Here is a tiny trained network, its code and every weight. The questions are about switching its units off for an input and a target symbol, where a switched-off unit gives its printed mean instead of its output.

import numpy as np


def w(rows, s, z=0):
    codes = np.array(rows[::2]) - 128.0
    scale = np.full(codes.shape[1], s)
    scale[-1] = z or s
    return codes * scale


def norm(h):
    return h / np.sqrt((h * h).mean(-1, keepdims=True) + 1e-5)


def f(y):
    return np.maximum(y, 0)


def softmax(a):
    e = np.exp(a - a.max(-1, keepdims=True))
    return e / e.sum(-1, keepdims=True)


def log_softmax(a):
    a = a - a.max(-1, keepdims=True)
    return a - np.log(np.exp(a).sum(-1, keepdims=True))


def net(x, mask):
    ids = ['ΦΨΩδημπ'.index(c) for c in x.split()]
    T = len(ids)
    res = E[ids] + P[:T]
    r = norm(res)
    for j in range(3):
        rows = slice(3 * j, 3 * j + 3)
        q, k, v = (r @ M[0][rows].T for M in (Q, K, V))
        z = softmax(np.where(np.tri(T) > 0, q @ k.T / 3**0.5, -1e9)) @ v
        o = O[0][rows]
        res = res + np.where(mask[j], z, o[:, -1]) @ o[:, :-1]
    y = f(norm(res) @ A[0][:, :-1].T + A[0][:, -1])
    res = res + np.where(mask[3:11], y, B[0][:, -1]) @ B[0][:, :-1]
    return log_softmax(norm(res)[-1] @ U[:, :-1].T + U[:, -1])


Q, K, V, O, A, B = {}, {}, {}, {}, {}, {}
E = w([
[44,106,135,142,83],'Φ',
[115,174,39,123,246],'Ψ',
[211,221,85,99,113],'Ω',
[120,45,132,227,144],'δ',
[154,80,66,254,161],'η',
[63,191,62,100,11],'μ',
[105,157,92,31,229],'π',
],0.0084)
P = w([
[73,96,175,130,124],'0',
[108,187,141,73,181],'1',
[57,85,2,145,159],'2',
[155,145,201,138,63],'3',
[140,179,106,90,113],'4',
[81,111,80,113,214],'5',
[151,154,181,132,80],'6',
[92,172,131,98,89],'7',
],0.0078)
Q[0] = w([
[51,124,38,130,160],'head 1',
[143,78,193,87,131],'head 1',
[103,20,103,63,37],'head 1',
[112,181,224,142,59],'head 2',
[167,151,164,132,165],'head 2',
[123,97,177,125,174],'head 2',
[17,120,2,143,78],'head 3',
[170,55,137,95,235],'head 3',
[108,168,176,196,58],'head 3',
],0.0063)
K[0] = w([
[80,37,165,114,82],'head 1',
[153,161,103,165,211],'head 1',
[63,182,189,114,156],'head 1',
[151,167,38,3,197],'head 2',
[110,179,166,97,169],'head 2',
[111,138,84,78,183],'head 2',
[251,231,116,89,139],'head 3',
[73,119,216,22,182],'head 3',
[67,126,152,234,69],'head 3',
],0.0056)
V[0] = w([
[196,140,172,177,51],'head 1',
[126,140,76,182,178],'head 1',
[26,143,98,122,57],'head 1',
[141,90,175,213,81],'head 2',
[28,79,218,121,123],'head 2',
[196,118,254,144,79],'head 2',
[120,102,179,183,68],'head 3',
[93,163,181,171,181],'head 3',
[35,180,162,102,150],'head 3',
],0.0066)
O[0] = w([
[64,4,147,119,104,45],'head 1',
[253,46,142,170,153,213],'head 1',
[87,217,121,180,34,179],'head 1',
[48,77,86,134,172,133],'head 2',
[103,134,127,72,53,154],'head 2',
[10,87,166,94,168,2],'head 2',
[138,90,213,141,157,77],'head 3',
[163,76,100,112,90,177],'head 3',
[150,90,48,54,95,178],'head 3',
],0.0055,0.0035)
A[0] = w([
[100,151,43,142,194,104],'neuron 1',
[188,198,40,168,166,98],'neuron 2',
[214,78,253,197,119,234],'neuron 3',
[162,181,18,191,78,140],'neuron 4',
[125,89,165,214,75,102],'neuron 5',
[137,52,116,181,121,103],'neuron 6',
[184,36,102,205,189,94],'neuron 7',
[137,52,131,93,75,1],'neuron 8',
],0.0059,0.0024)
B[0] = w([
[84,63,80,123,140,188],'neuron 1',
[127,56,126,172,136,232],'neuron 2',
[110,130,254,178,205,214],'neuron 3',
[122,153,198,192,186,253],'neuron 4',
[185,154,186,41,82,180],'neuron 5',
[165,195,45,148,143,179],'neuron 6',
[160,152,93,169,78,210],'neuron 7',
[136,103,165,129,158,131],'neuron 8',
],0.0062)
U = w([
[71,78,58,61,87,244],'Φ',
[115,183,95,112,65,2],'Ψ',
[108,152,132,84,232,52],'Ω',
[97,52,197,162,152,239],'δ',
[163,95,167,194,167,130],'η',
[87,186,178,126,40,129],'μ',
[254,194,146,56,128,157],'π',
],0.0068,0.0028)

Each question gives the input, a string of symbols that net reads in full, and the target symbol t.
The units are the heads (3 rows each of Q, K, V and O) and the neurons (one row each of A and B). Each row of codes is followed by its name. A weight is (code - 128) times the scale printed after its matrix; where a second scale follows, it is the last column's (O, A, B and U).
mask holds one flag per unit, heads first, then neurons. A switched-off unit (its flag False) gives its mean, the last column of its rows in O or B, instead of its output. The means were averaged over made-up inputs and are rounded, as every weight is.
A unit's drop is (log p(t) with every unit on - log p(t) with that unit switched off) / (log p(t) with every unit on - log p(t) with every unit switched off).
The circuit of an input: a set's keep is (log p(t) with only the set's units on - log p(t) with every unit switched off) / (log p(t) with every unit on - log p(t) with every unit switched off). Starting from all 11 units, units are removed one at a time, each time the one whose removal leaves the highest keep (on an exact tie, the one counted first), for as long as the keep stays at least 0.8.
units of the circuit, in order: the units of the circuit, biggest drop first
most important unit: the unit with the biggest drop
k most important neurons: the k neurons with the biggest drops, biggest first
heads that matter: for each layer, one digit per head in row order, 1 if its drop is at least 0.15 and else 0, layers parted by /
drop of u: that unit's drop, to one decimal
input η δ η δ π Φ, target Φ: most important unit	head 2
input π π π δ Ω δ, target Φ: units of the circuit, in order	head 2; neuron 3; head 3
input Ω Ω π δ δ η, target Φ: 3 most important neurons	neuron 3; neuron 4; neuron 1
input π Ψ Ω δ Φ Ω, target Φ: units of the circuit, in order	head 2; neuron 3; neuron 1
input Φ Ω δ δ Ψ Ψ, target Φ: units of the circuit, in order	head 2; neuron 3; neuron 4
input π Ψ Ω δ Ω Φ, target Φ: 2 most important neurons	neuron 3; neuron 1
input δ δ δ η π, target Φ: heads that matter	010
input Ψ Φ π Φ, target π: heads that matter	010
input Ω Ω δ η Ω, target η: units of the circuit, in order	head 2; neuron 2; head 3; head 1
input δ η Ψ δ Φ δ Ψ, target δ: 2 most important neurons	neuron 2; neuron 6
input Ω Ω Φ Ω δ η η Ω, target η: drop of neuron 5	0.1
input δ δ Ω, target Φ: drop of head 2	0.9
input Ω μ δ δ π Ψ, target Φ: drop of head 2	0.2
input δ Φ Ω Ω π, target Φ: drop of neuron 3	0.2
